Each row has a name. Each piece below is followed by the name of the row it came from, unless a question asks for something else. Each question is about the rows just above it. Some pieces are copies with a little noise.

[176  79  93 152 159 167 112 165 140 128 177 117 158] -> kogi
[ 88  96 131 102 165 178 176 157  94 123 156 136 162] -> gubi
[ 95 154  95 124  95 170  95  97 127  80  97  95  95] -> kom
[129 131 125 148 158 154  92 175  97 157  81 154 162] -> firaf
[ 78 107 139  79 103 160 125 132 171  96 154 151 135] -> kobi
[ 90 175 139 143 117  91 117 100  85 128  98 137 135] -> Suga
[ 80  98 158  96 160 116 116  95 174 152 164  95 177] -> kelu
[157 132 121  79 144  87 109 165 134 158 113 119 159] -> zado
[ 94 157  92 141 176  98 144 161 106 146 132 133 175] -> Sofi
[143 161  91 161 110 109 139 125 138 108 159 168  89] -> kez
Times [95] occurs in kom:
6
Count of [165] in kogi:
1
find: [ 81  99 159  95 162 116 115  95 174 152 164  95 177]
kelu

[ 95 160 180  95  95 159 160] = fiz
[ 98 160 177 106  98 108 163] = poti
[124 160  97 106  98 132 163] = Mar
find: [124 159  97 105  98 131 162]
Mar
find: [ 98 160 177 107  98 107 163]
poti
How many times does fiz hold [160]?
2
Count of [99] in poti:
0

[122 157 100  88 109 119 154 140 135] -> memis
[115 129  85  93 105 103 151  97 157] -> pif
[158 134 159 159 142 159 105 107 146] -> furum
[157  87 116 130 104 146  97 124 135] -> sug
[110 129 133 133 129  96 110 110 137] -> Muvan
How many times does furum hold [159]?
3
find: [110 131 133 134 131  96 109 110 136]
Muvan
find: [158  87 116 130 106 147  99 122 136]
sug
find: [123 156  98  87 111 120 155 140 136]
memis
Times [110] occurs in Muvan:
3
find: [158 135 158 161 144 159 105 107 146]
furum

[132 132 131 132 123 127 120 127 132 124 125 132 124 133 134 126 132 121
 126 123 130 126 130] -> Tuf
[129 121 133 128 133 135 129 120 129 121 123 127 135 125 126 126 135 125
 130 127 122 131 122] -> Veme
[128 129 135 134 128 131 120 130 134 126 133 130 127 124 131 125 134 125
 120 133 136 128 130] -> git
[129 121 133 128 133 135 128 120 129 121 123 127 135 125 126 126 135 125
 130 127 122 131 122] -> tepev
[129 121 133 128 133 135 128 128 129 121 123 127 135 101 109 119 116 128
 113 139 116 120 114] -> tonom
[129 121 133 128 133 135 128 120 129 121 123 127 135 125 126 126 135 125
 130 127 122 131 122] is in which row?
tepev
find: [132 132 131 133 122 127 119 128 133 124 125 133 124 133 135 124 132 120
 126 124 130 127 130]
Tuf
find: [129 121 133 128 133 135 129 120 129 121 123 127 135 125 126 126 135 125
 130 127 122 131 122]
Veme
How many times does tonom hold [128]?
4

[109 103  94 114 107 126 101 104 103  95 110 107  96 101 147 117 158 116
 114 130] = reto
[117 120 122 117 116 119 121 121 119 122 119 118 120 120 121 120 121 120
 121 121] = kag
[103 119 145 127 122 133 128 120 130 111 125 112 113 124 115 116 141 119
 128 114] = piga
[117 120 118 117 116 119 121 121 119 119 119 118 118 120 121 120 119 120
 125 121] = mim
[109 103  94 114 107 126 101 104 103  95 110 107  96 101 147 136 158  99
  88 125] = moba
[103 104  88 103  93 122  99  98  96  89 104 103  86  95 146 137 156 101
  90 124] = gim
How many times does mim hold [118]?
3
find: [109 103  93 115 107 127 101 104 101  95 110 107  95 101 148 135 158  98
  88 125]
moba
find: [117 119 118 117 116 120 121 121 118 119 119 119 118 120 121 121 119 120
 125 121]
mim
How many times does moba hold [114]?
1

[157 123 141 141]  gemev
[157 123 141 136]  gizev
[157 123 141 135]  Sut
find: [157 123 141 135]
Sut
Times [142] occurs in gemev:
0

[140 138 146 119 122 140 136 116 114 119 125 132 140 126] = fif
[123 121 120 134 134 118 135 124 131 121 116 105 127 108] = nuf
[116 116 108 133 116 114 120 140 141 142 126 118 115 116] = diz
[139 144 149 123 111 148 123 130 123 119 157 130 137 157] = bip
[130 132 132 142 120 130 132 126 129 107 141 135 133 127] = relu
[126 123 123 114 117 125 125 129 125 150 112 116 123 125] = mesu
[132 130 134 129 128 127 142 114 121 111 115 111 136 107] = Zul
find: [130 132 132 142 120 129 132 125 129 106 142 135 131 128]
relu
find: [121 119 119 134 136 117 134 123 130 122 117 107 126 109]
nuf
Times [130] occurs in bip:
2
Times [115] occurs in diz:
1

[148 112 131 146] : pap
[122 110 153 153] : pum
[102 146 138 128] : matiz
[124 130 141 148] : Bog
[129 144  78 137] : fov
[121 151 127 127] : fiv
[139 137 137 137] : vadi
How many times does vadi hold [136]?
0
find: [131 144  78 138]
fov
find: [121 109 152 154]
pum
find: [138 135 137 136]
vadi
find: [102 146 140 129]
matiz

[116 134 126 139 116 123 125 137 136 137 122 142 137 116 138 135 140 138
 108 137 132 125 136 144 142 151 115 135 132 151 138 125 138 127 125 146
 138  95 127] = sil
[107 123 133 147 120 130 144 140 155 139 135 161 139 103 135 139 133 134
 102 110 134 119 148 165 136 169 107 131 125 168 148 121 100 133 129 141
 138  98 135] = lav
[119 121 100 113 105 101 120 131  77 131 103  98 132 121 124 119 128 124
 120 112 120 130 109  78 126  86 125 131 128  86  95 134 117 112 130 105
 125  87 105] = notut
find: [118 123 102 113 103 102 122 132  77 129 105  97 133 121 124 119 128 125
 119 110 121 130 107  77 126  86 126 130 126  87  94 136 116 113 130 106
 126  87 104]
notut
find: [108 124 133 146 120 131 145 140 154 139 135 162 139 104 137 140 133 134
 101 110 133 120 147 165 136 170 108 131 126 167 148 121 100 133 129 139
 139  99 134]
lav
How many times does sil hold [138]?
5

[ 91 141  77 181 105 136 127 130 150 143 120 136 111 120 139 151 110 172
 116 105 147] : gar
[ 77 128  84 185 102 138 128 150 124 120 119 100  99 129 149 154 115 100
 105 108 131] : Lozo
[ 77 128  84 100 102 108 128 150 124 120 119 100  99 129 109 154 115 169
 169 108 131] : varat
How many times does varat hold [99]?
1
How many times does varat hold [108]?
2
find: [ 77 127  85 185 103 139 128 150 124 120 118  99 100 130 148 154 116 100
 104 109 132]
Lozo
find: [ 90 142  77 181 105 135 126 130 151 142 120 136 111 121 139 151 111 171
 116 105 147]
gar

[136 130 131 126 126] : gorob
[129 128 126 126 126] : bobiz
[128 130 130 128 129] : gof
[146 147 179 174 146] : ragut
[127 128 127 127 128] : gozo
[129 127 125 124 126] : puvu
How many times does bobiz hold [129]?
1
How many times does gof hold [129]?
1
How many times does gozo hold [127]?
3

